Below is a small trained network, with its code and all its weights. Each question gives an input and a class and asks what happens when units are switched off, that is, made to give their printed mean instead of their output.

import numpy as np


def w(rows, s, z=0):
    codes = np.array(rows[::2]) - 128.0
    scale = np.full(codes.shape[1], s)
    scale[-1] = z or s
    return codes * scale


def f(y):
    return y / 2 * (1 + np.tanh(0.7978845608 * (y + 0.044715 * y**3)))


def log_softmax(a):
    a = a - a.max(-1, keepdims=True)
    return a - np.log(np.exp(a).sum(-1, keepdims=True))


def net(x, mask):
    res = np.array(x, float).reshape(1, 6) / 4 @ E
    y = f(res @ A[0][:, :-1].T + A[0][:, -1])
    res = res + np.where(mask, y, B[0][:, -1]) @ B[0][:, :-1]
    return log_softmax(res[-1] @ U[:, :-1].T + U[:, -1])


A, B = {}, {}
E = w([
[179,174,192,237,116],'x0',
[116,154,226,87,171],'x1',
[73,98,115,159,223],'x2',
[20,140,151,117,79],'x3',
[68,73,157,130,86],'x4',
[100,255,110,111,199],'x5',
],0.0088)
A[0] = w([
[63,120,170,147,248,179],'N1',
[173,48,212,63,62,118],'N2',
[76,222,112,170,101,99],'N3',
[164,222,65,117,155,116],'N4',
[54,193,186,174,81,178],'N5',
[138,201,55,125,160,172],'N6',
[210,193,173,152,163,143],'N7',
[234,223,190,178,154,156],'N8',
[75,106,167,184,214,189],'N9',
[116,104,178,198,65,158],'N10',
[62,167,195,160,158,253],'N11',
[109,70,61,167,103,198],'N12',
[148,75,185,157,49,169],'N13',
[29,145,166,61,129,174],'N14',
[156,160,197,200,112,198],'N15',
[135,160,205,142,185,97],'N16',
[176,161,25,120,127,95],'N17',
[124,41,67,158,93,162],'N18',
[132,100,160,246,88,124],'N19',
[214,182,187,181,159,149],'N20',
[113,181,103,137,143,99],'N21',
[122,98,126,173,156,143],'N22',
[153,136,180,118,216,114],'N23',
[124,225,204,130,163,58],'N24',
[2,185,144,34,110,178],'N25',
[71,190,156,183,110,127],'N26',
[181,84,177,129,35,161],'N27',
[216,154,52,143,132,114],'N28',
[148,166,92,111,120,145],'N29',
[148,108,163,73,113,144],'N30',
[108,98,38,100,168,151],'N31',
],0.0093,0.0056)
B[0] = w([
[92,145,148,136,234,223],'N1',
[183,104,125,46,200,206],'N2',
[181,117,152,170,77,177],'N3',
[179,140,126,57,149,194],'N4',
[128,174,193,191,104,212],'N5',
[168,164,168,90,141,204],'N6',
[97,141,23,94,59,203],'N7',
[92,132,29,174,70,238],'N8',
[87,160,152,134,240,200],'N9',
[148,156,101,187,197,193],'N10',
[113,149,166,190,179,229],'N11',
[69,110,148,182,123,210],'N12',
[173,89,109,131,216,210],'N13',
[78,191,153,37,107,221],'N14',
[92,166,81,190,130,209],'N15',
[81,128,124,139,143,167],'N16',
[165,161,201,103,102,181],'N17',
[96,108,131,184,125,213],'N18',
[99,144,79,167,183,192],'N19',
[70,168,57,131,76,211],'N20',
[181,92,128,127,109,149],'N21',
[97,150,125,148,137,149],'N22',
[95,132,108,126,163,172],'N23',
[83,119,126,185,120,187],'N24',
[56,255,179,25,95,255],'N25',
[161,101,156,208,81,177],'N26',
[169,112,135,121,218,216],'N27',
[117,190,153,85,86,195],'N28',
[163,150,149,120,149,155],'N29',
[164,127,145,83,173,155],'N30',
[94,173,166,154,117,206],'N31',
],0.0081,0.0091)
U = w([
[234,12,143,72,144,155],'0',
[60,156,77,92,123,144],'1',
[202,161,85,71,90,65],'2',
[157,83,165,109,75,4],'3',
[108,177,187,158,53,163],'4',
[160,192,254,46,196,149],'5',
[132,121,108,220,176,168],'6',
],0.0093,0.0043)

Each question gives the input, the list of numbers given to net, and the class t.
The units are the neurons (one row each of A and B). Each row of codes is followed by its name. A weight is (code - 128) times the scale printed after its matrix; where a second scale follows, it is the last column's (A, B and U).
mask holds one flag per neuron, in row order. A switched-off neuron (its flag False) gives its mean, the last column of its row in B, instead of its output. The means were averaged over made-up inputs and are rounded, as every weight is.
A unit's drop is (log p(t) with every unit on - log p(t) with that unit switched off) / (log p(t) with every unit on - log p(t) with every unit switched off).
The circuit of an input: a set's keep is (log p(t) with only the set's units on - log p(t) with every unit switched off) / (log p(t) with every unit on - log p(t) with every unit switched off). Starting from the 12 units with the biggest drops (on a tie, the unit counted first), units are removed one at a time, each time the one whose removal leaves the highest keep (on an exact tie, the one counted first), for as long as the keep stays at least 0.8.
units of the circuit, in order: the units of the circuit, biggest drop first
unit that matters most: the unit with the biggest drop
k most important neurons: the k neurons with the biggest drops, biggest first
drop when u is switched off: that unit's drop, to one decimal
input [1,-5,-8,5,0,2], class 5: units of the circuit, in order -> N8
input [-1,5,-6,-1,-1,1], class 1: units of the circuit, in order -> N8; N17; N7
input [8,-5,-6,-3,-3,5], class 2: units of the circuit, in order -> N4; N7
input [4,5,-6,1,6,-5], class 6: units of the circuit, in order -> N10; N25
input [1,-3,1,5,6,4], class 4: units of the circuit, in order -> N26; N5
input [5,7,3,-1,0,7], class 1: 2 most important neurons -> N7; N20
input [5,0,2,3,0,6], class 4: 3 most important neurons -> N13; N5; N27
input [-1,-5,-3,6,2,7], class 4: 3 most important neurons -> N2; N27; N3
input [-3,-7,0,-3,5,-1], class 6: 3 most important neurons -> N25; N14; N18
input [4,7,6,7,-4,-6], class 6: 2 most important neurons -> N15; N6
input [0,1,0,8,5,2], class 5: 2 most important neurons -> N25; N8
input [2,-1,1,3,2,5], class 4: 4 most important neurons -> N2; N27; N26; N13
input [0,-8,-3,3,-6,8], class 2: drop when N1 is switched off -> 0.2
input [-5,-7,-4,-4,3,-4], class 0: drop when N2 is switched off -> 0.1
input [-1,-4,-1,-6,6,-5], class 0: unit that matters most -> N2
input [-8,-1,4,6,4,1], class 5: drop when N25 is switched off -> 0.3
